Each row is followed by its class.
[ 183   91  745 -263 -140    0  -50 -140  621 -119 -327  327 -545  547
  453 -514 -536  279 -102  219  -54  142 -197  230 -695   72  311 -190
 -138  114 -384 -294  614  323  -88] : B
[  23    9  656 -145 -189 -160  -83 -139  687  -32 -362  579 -325  398
  435 -359 -596  118  -33  220 -193  249  -10  170 -724  -68  184 -129
   66  323 -137 -440  288  460   19] : N
[ 130 -513  227 -428  338  534  201 -136  -85   58 -151  119  -40  220
  -49 -269 -599  158  549 -110  166 -393 -283  338  -41  147 -111   82
 -409 -340  -14   64  -84   78 -412] : X
[ 158 -536  199 -380  276  500  277 -112  -90   57 -170  130 -104  222
  -29 -239 -530   98  467 -155  148 -387 -298  298  -57  156 -101   80
 -286 -335  -36  -84  -99   61 -424] : S
[ 231   21  602  -14 -248 -106  141 -162  524 -159 -286  499 -458  477
  600 -387 -687  297 -105  358   80  320 -199   14 -698  -10  194 -102
   58  238 -176 -397  258  572  -83] : E
[ 347 -548  164 -453  537  462  324 -165  -26   56  -45   20  -60  224
    3 -332 -646  293  583   -9  236 -415 -348  123   -1  228  248  176
 -221 -192 -148  121 -141   86 -434] : B
[  37 -417  -68  166  474  213  330 -492 -350  222  418   11 -507   93
 -156 -391 -255 -488  482   25  314  117    3  686  -30  116  -70   69
  -69 -543   97  205  328 -182  -91] : E
[  67 -359  -64  241  303  110  367 -495 -314   76  240   27 -475  205
 -231 -468   30 -508  230  -45  142   77   83  709  -16  122  -23  -29
 -108 -698  233  109  399 -146  -73] : F
[ 338 -603  149 -393  557  449  307 -181  -10   38  -51   13 -112  230
  -59 -327 -523  152  539  -39  125 -356 -292  168  -69  205  242  148
 -161 -205 -145   29 -125  -17 -432] : G
[ 138 -550  178 -340  328  522  262 -174 -157  125 -118  135 -189  196
  -82 -241 -533   27  501 -149  146 -338 -310  347  -69  136 -138   81
 -262 -335  -18  -44  -93   70 -421] : W
[  52 -411  253 -369  298  440  177 -118  -93  150 -166   92  -81  167
 -103 -278 -526  130  439 -253   59 -353 -266  345   13  120  -18   36
 -304 -259  -17   63   25   27 -322] : E
[ 208 -315   99 -179  303  458  239    3 -312  291 -217 -164 -285  -47
  -17 -297 -390  203  242 -207  123 -384 -476  199   49   45  235 -105
 -206 -455 -159  116  125 -381 -371] : S
[  58 -381  -28  305  294  138  418 -459 -343  101  203   65 -506  154
 -219 -417  -33 -519  223 -123  114   19   23  606   46  117  -77  -85
 -116 -787  255   21  364 -237  -62] : X
[ 126 -493  216 -380  248  470  225  -73  -84   64 -160  100 -137  234
  -21 -201 -513   75  427 -216   91 -379 -290  285  -57  150 -171   48
 -312 -366  -64  -87  -47  -27 -340] : B
[ 199 -485  237 -432  285  433  274  -80  -67   63 -170   62 -115  252
    1 -251 -541  193  448 -177  154 -367 -305  236  -43  158  -37   89
 -340 -321  -29   -4  -79   58 -366] : W
[ 201   53  634  -86  -41  136  237 -207  442  -36 -208  296 -354  363
  415 -374 -660  360   70  363  155  202 -128    2 -505   48  204   -1
  -59  196 -124 -124  148  399   19] : V
[ 341 -568  124 -373  521  461  289 -146  -14   37  -60    2 -147  213
  -37 -301 -539  230  480  -50  108 -378 -317  162 -104  197  233  133
 -184 -241 -162  -32  -68   19 -412] : G
[ 175  150  584  -15  -53   18  185 -193  455    9 -144  275 -275  340
  373 -290 -582  365   42  373  192  284  -56 -106 -518   24  243   45
   30  306 -100  -99   54  422   91] : V
[   4 -358  -16  214  248  100  301 -471 -273  140  190  106 -446  130
 -193 -467  -52 -590  271  -16   94   97   58  750  -61   77 -121  -75
 -146 -686  273   94  446 -123  -40] : N
[ 268 -334   53 -157  373  448  326  -44 -299  358 -154 -239 -242  -28
  -20 -325 -415  240  269 -154  176 -297 -444  207    7   27  375   -8
 -131 -370 -138  147   82 -344 -388] : C
[  48 -327   38  146  173  242  119 -282 -422  321  111   57 -575    2
 -130 -465  -47 -280  220 -224   89   87  -63  658   38   74  -31 -192
 -324 -899  120  225  384 -338    8] : E
[ -15 -298  414  256  460  176  -31 -467  106   56   94  392 -402  142
  182 -553 -627  -57  455   56  164  335  -54  535 -222   78  -73   19
  -36   67  286  369  263  219  273] : H
[ 118 -346    4  190  234  258   87 -265 -363  311  114  152 -509   45
  -36 -528 -155 -154  230 -174  115  163 -117  601  -37   93  -39 -133
 -272 -813  127  236  381 -189    6] : N
[ -38   59  600   60 -268 -322  -79 -119  679   33 -264  638 -273  338
  397 -254 -567  104  -64  151 -178  268   51   -4 -704 -109   99 -125
  194  360   -5 -528  170  443   93] : E
[ 112 -510  212 -401  267  425  170  -73  -74   43 -125  140  -33  204
  -21 -169 -563  101  462 -161  130 -388 -238  172   27  126 -151   95
 -280 -207  -21  -68 -113   58 -309] : M
[ 288 -528   38 -164  321  384  478  -47 -221  199  -64  122  -23  189
  128 -294 -705  207  424 -241  308 -308 -397  218 -116  113  -55  112
 -188 -444  -14  -79 -163  119 -509] : H
[ 366  -94  542 -115  -96   55  200 -188  464 -269 -297  367 -451  516
  549 -440 -595  306  -75  427  100  285 -208  106 -718   50  242  -54
  -10  124 -273 -315  248  508 -187] : G
[ 303 -550   27 -179  291  354  499  -62 -215  167  -40  195  -51  232
  141 -272 -687  123  401 -186  330 -324 -383  165  -63  120 -117  119
 -144 -452  -64 -180 -155  126 -534] : M
[ 214   44  664 -183   50  156  183 -208  517  -85 -170  232 -346  370
  403 -335 -661  428  129  487  136  145 -116   -7 -494   76  259   18
  -87  249 -200  -54  132  412    9] : B
[ -50   55  624  -24 -257 -236 -117 -149  628   28 -310  629 -312  334
  386 -284 -576  123  -33  169 -182  240   20   92 -703 -109   90 -153
   67  296  -54 -459  251  444   73] : E
[  37 -519   31  314  296  149  409 -491 -345  111  169   99 -559  119
 -173 -404 -123 -562  238 -162   97   -3   20  645   -1  110 -167  -95
  -96 -781  343  -58  428 -251  -40] : B
[ 219   34  615  -75  -81   42  266 -151  457  -70 -155  212 -364  309
  387 -240 -656  378   60  368  158  114 -119 -198 -471   28  243   -4
  -56  222 -136 -175   34  313   35] : H
[ -63   15  695  -95 -188 -236 -174 -147  714    7 -354  620 -252  380
  355 -259 -530   57    0  228 -241  214   55   61 -692 -116   85 -156
   43  372  -58 -416  192  322   20] : X
[ 136  131  571 -122 -109   45  143 -162  447  -14 -139  259 -289  282
  325 -202 -497  354   44  480  149  160  -48 -124 -444   14  205    7
  -80  213 -161 -138   44  418   19] : E
[  71 -416  -79  156  398  242  334 -459 -384  246  400   30 -521   90
 -124 -399 -220 -451  445   90  355  103   -1  641  -21   92 -144   86
  -73 -569   78  195  370 -154  -96] : M
[ -34 -297  399  269  506  139  -16 -479   59   66   82  318 -485  193
  123 -579 -527 -128  435   12  134  306  -69  619 -218   80   24  -23
  -79  -36  219  384  387   91  214] : S
[  57 -340  -91  297  212   93  376 -456 -313   30  235   74 -415  156
 -196 -390   78 -537  212  -33  135   94   87  597   58  116 -176  -23
  -70 -687  254   56  342 -151  -34] : F
[ 341 -552   70 -265  494  425  400 -161  -64   63  -11   37 -145  203
    2 -322 -562  142  503  -49  210 -333 -320  120  -47  205  203  166
  -70 -255 -127  -49 -118   -2 -395] : S
[ 352 -599   -4 -237  294  393  489  -45 -226   98  -61  166  -19  183
  176 -246 -712  187  385  -93  337 -381 -394   71  -26  139 -112  137
 -167 -431  -39 -197 -209  156 -523] : C
[ 144   44  623  -27  -19  -19  121 -158  540 -111 -171  286 -240  362
  411 -221 -620  339  111  415  101  232  -16 -190 -519   27  204   45
   52  414  -67 -167  -17  461  144] : S
[ 251 -353   57 -205  329  420  320    0 -280  256 -164 -218 -315   19
  -25 -255 -321  188  240 -128  137 -415 -464  123   46   69  328  -56
 -134 -445 -164   69   48 -364 -425] : B
[ 303 -695   96 -463  495  471  350 -169  -47  -62  -47  129  -33  264
  -26 -266 -555   57  567   -9  117 -447 -266  153  -35  219   29  155
 -215 -260 -106  -95 -184   72 -484] : G
[  24 -385  -14  255  211  158  394 -442 -339  127  217   45 -466  183
 -238 -394   48 -588  253 -150  115   36   82  655   33  112 -120  -67
 -184 -784  272    8  358 -242  -30] : X
[ 272 -382   20 -164  300  440  309   43 -309  277 -181 -186 -322    4
  -14 -265 -375  210  195 -177   93 -407 -464  114   36   43  286  -50
 -149 -503 -173  -29   57 -394 -387] : F
[  58 -389   22  180  193  264  101 -287 -408  329  127  140 -523  -10
  -51 -503 -182 -227  297 -196  170   79 -116  649  -31   76  -89 -148
 -331 -837  222  221  393 -200   -9] : V
[  69  104  727 -318 -259  -26 -159  -94  639 -158 -380  428 -511  475
  469 -449 -494  196  -85  180 -114  157 -186  228 -701   29  159 -225
 -139  201 -317 -335  571  372  -48] : G
[ 270 -533   63 -324  309  404  445  -99 -223  157  -93  104  -76  213
   43 -241 -671  159  474 -153  293 -392 -382  178  -33  136  -60  106
 -258 -427   -7  -87 -215  150 -525] : W
[  10 -369  358  240  464   90  -32 -413   18   56  131  329 -417   91
  126 -498 -594 -142  410   74  229  292  -28  388  -83   78  -11   68
    8   28  318  321  211   91  293] : V
[  43 -350   53  134  236  213  137 -314 -354  322  128  110 -599   13
 -100 -522 -204 -255  332 -144   57   79 -117  667    8   61  -50 -152
 -330 -803  160  273  452 -261   43] : H
[  28 -375  415  175  521  258   -7 -469   70   77   77  322 -483  213
  112 -598 -536 -130  400   45  120  261  -99  679 -213   95   13  -25
 -126 -100  125  316  354   63   74] : C
[ 324 -532  142 -383  483  452  361 -164  -55   52  -43   48 -132  251
  -15 -318 -552  175  546  -45  170 -388 -347  113  -12  205  212  133
 -197 -213 -171   31 -154   66 -447] : W
[ 369 -531  111 -342  573  431  375 -165    9   39   -6  -13 -149  277
   14 -323 -595  220  516  -33  155 -330 -336  116 -101  229  308  191
 -105 -173 -211    4  -92   41 -380] : B
[ 235    2  616 -102 -153   -9   14 -193  575 -166 -370  503 -390  498
  524 -437 -614  285 -102  353  -48  319 -166  194 -760    0  204 -135
  -18  220 -224 -329  308  562 -119] : N
[  71 -335  415  165  452  168   20 -461   72   14  109  320 -569  218
  183 -680 -557  -77  424   44  249  269 -128  663 -238  120   56  -28
 -151 -151  137  454  383   81  120] : F
[  48 -378  382  218  592  211   51 -496   68  130  118  397 -500  207
  149 -714 -595 -132  480  118  175  313 -139  735 -218  100   37    8
  -48 -130  116  402  429   74   25] : S
[  69 -369  347  216  456  159   11 -430  -14   84  183  368 -459  131
  184 -604 -578 -103  416   64  318  321 -112  575 -152   95   -4   38
 -101 -100  188  426  323  136  154] : M
[  78 -345 -134  302  247  168  415 -440 -414  190  295   14 -459  147
 -240 -424   25 -521  214  -69  193   81   53  666   34  112 -155  -11
  -97 -816  240   36  377 -215  -67] : F
[  91 -364   58  187  237  192  145 -305 -372  283  100   98 -550   87
  -57 -537 -143 -190  212 -208   93  128  -77  598  -23   78    7 -166
 -282 -815  179  251  451 -252    4] : M
[ 239 -397   62 -125  393  472  325  -87 -331  312 -169 -166 -284  -80
  -92 -288 -367  176  271 -207  161 -373 -431  158   66   54  327  -47
 -108 -448 -117  102   10 -382 -398] : C
[ 306   26  615  -58 -119   -1  161 -260  552 -145 -276  469 -444  510
  534 -469 -691  313  -58  441  106  362 -172  159 -737   12  238  -50
   49  238 -247 -283  301  550 -140] : X
[ -10 -297  451  220  460  122  -74 -449   85  110  101  432 -393  202
  157 -646 -623  -33  435   -9  198  319  -84  597 -169   69    1  -17
 -140  -12  235  460  341  154  184] : M
[  92 -375   36  131  226  214  134 -287 -377  243  108  120 -562   38
  -72 -495 -136 -238  253 -156   96   89 -107  573   33   86  -58 -160
 -269 -804  130  211  381 -284  -13] : G
[ 265   20  565  -89 -159   -4  108 -234  526 -162 -294  555 -390  530
  558 -485 -635  299  -74  385   96  363 -200  221 -769    7  237  -82
   24  220 -249 -311  308  609 -184] : M
[ 106 -415    4   63  458  230  320 -458 -299  159  369  -14 -487  114
 -117 -423 -256 -357  480   50  345   89   15  603  -70  146  -18   87
 -118 -519   51  281  323 -163  -60] : H
[ 294 -372   37 -161  333  398  298   11 -279  184 -229 -164 -242  -25
   46 -295 -373  250  207 -140  121 -375 -459  120   30   58  277  -75
 -100 -420 -135   96   62 -328 -410] : S
[ 282 -550  160 -455  479  458  302 -180   -5   37  -49   61 -135  270
  -39 -289 -553  165  562  -27  113 -439 -323  215  -32  205  205  127
 -272 -214 -178   17  -90   54 -425] : B
[  59 -371  -27  -22  279  282  268 -401 -353  219  362   19 -431   34
 -143 -392 -199 -392  502    3  358   -6  -26  630   91  132 -120   21
 -275 -624   39  270  278 -206 -102] : C
[ 225 -407   69 -174  285  468  262  -12 -365  335 -177 -166 -311  -43
  -79 -243 -276  127  249 -240  149 -402 -459  201   91   29  277  -92
 -232 -522 -132   65   42 -440 -411] : M
[ 188   -1  678 -245 -157   46  -33 -191  544  -84 -335  426 -621  491
  483 -547 -508  212  -70  216  -27  173 -223  320 -734   53  243 -205
 -112   52 -380 -288  673  352 -153] : N
[ 298 -388   -3  -93  380  455  334   21 -335  340 -153 -212 -280  -76
  -20 -250 -399  231  229 -144  169 -373 -484   60   21   44  324  -25
 -103 -481 -126   21    3 -432 -390] : S
[ 288   51  626 -159 -146   70  150 -244  490 -178 -309  469 -492  524
  555 -516 -684  375  -20  428  118  269 -271  189 -694   32  219 -130
 -125  134 -288 -157  348  528 -163] : M
[  23 -379   29  260  348  136  288 -478 -257   75  192  109 -537  136
 -155 -487 -108 -471  246 -187  103  109    1  753 -101  139  -98  -90
 -138 -707  250  118  491 -146  -11] : H
[ 237 -417  157 -417  295  476  277  -95 -129   90 -131   42  -69  258
  -35 -297 -509  240  441 -117  172 -307 -290  271   -7  167  -38  107
 -327 -368  -55   66  -85   90 -367] : W
[ 209 -470  183 -307  295  473  300 -130 -128  117 -109  117 -178  231
   25 -330 -595  185  417 -213  199 -316 -336  306 -108  170  -48   56
 -304 -402  -42    3   42   84 -341] : N
[  96 -445  -51   78  373  203  347 -424 -380  144  388  -25 -494   49
  -95 -344 -273 -440  433    8  410   16  -14  551   -3  128  -92   58
 -151 -570  100  219  311 -219  -86] : X
[  27 -433   24  247  305  124  395 -490 -329  151  228   63 -537  146
 -232 -432  -22 -594  307 -126  128   45   20  685   45  118  -41  -67
 -118 -729  250   81  387 -290  -52] : B
[  33 -445  -14  334  334  161  427 -494 -319  141  253   54 -478  160
 -217 -443  -48 -597  266 -107  133  111   70  727  -35  116 -120  -24
  -91 -745  312   25  367 -190  -53] : E
[ 137   58  738 -349 -186   37 -143 -155  633 -169 -415  444 -541  504
  497 -505 -522  239  -53  261  -79  147 -207  298 -725   44  252 -225
 -173  153 -343 -268  576  398 -109] : X
[ 244   12  621  -59 -132   34   83 -240  524  -92 -314  497 -420  469
  464 -432 -654  318  -65  358   -2  300 -152  181 -678    3  173 -119
  -11  168 -187 -295  263  510 -129] : X
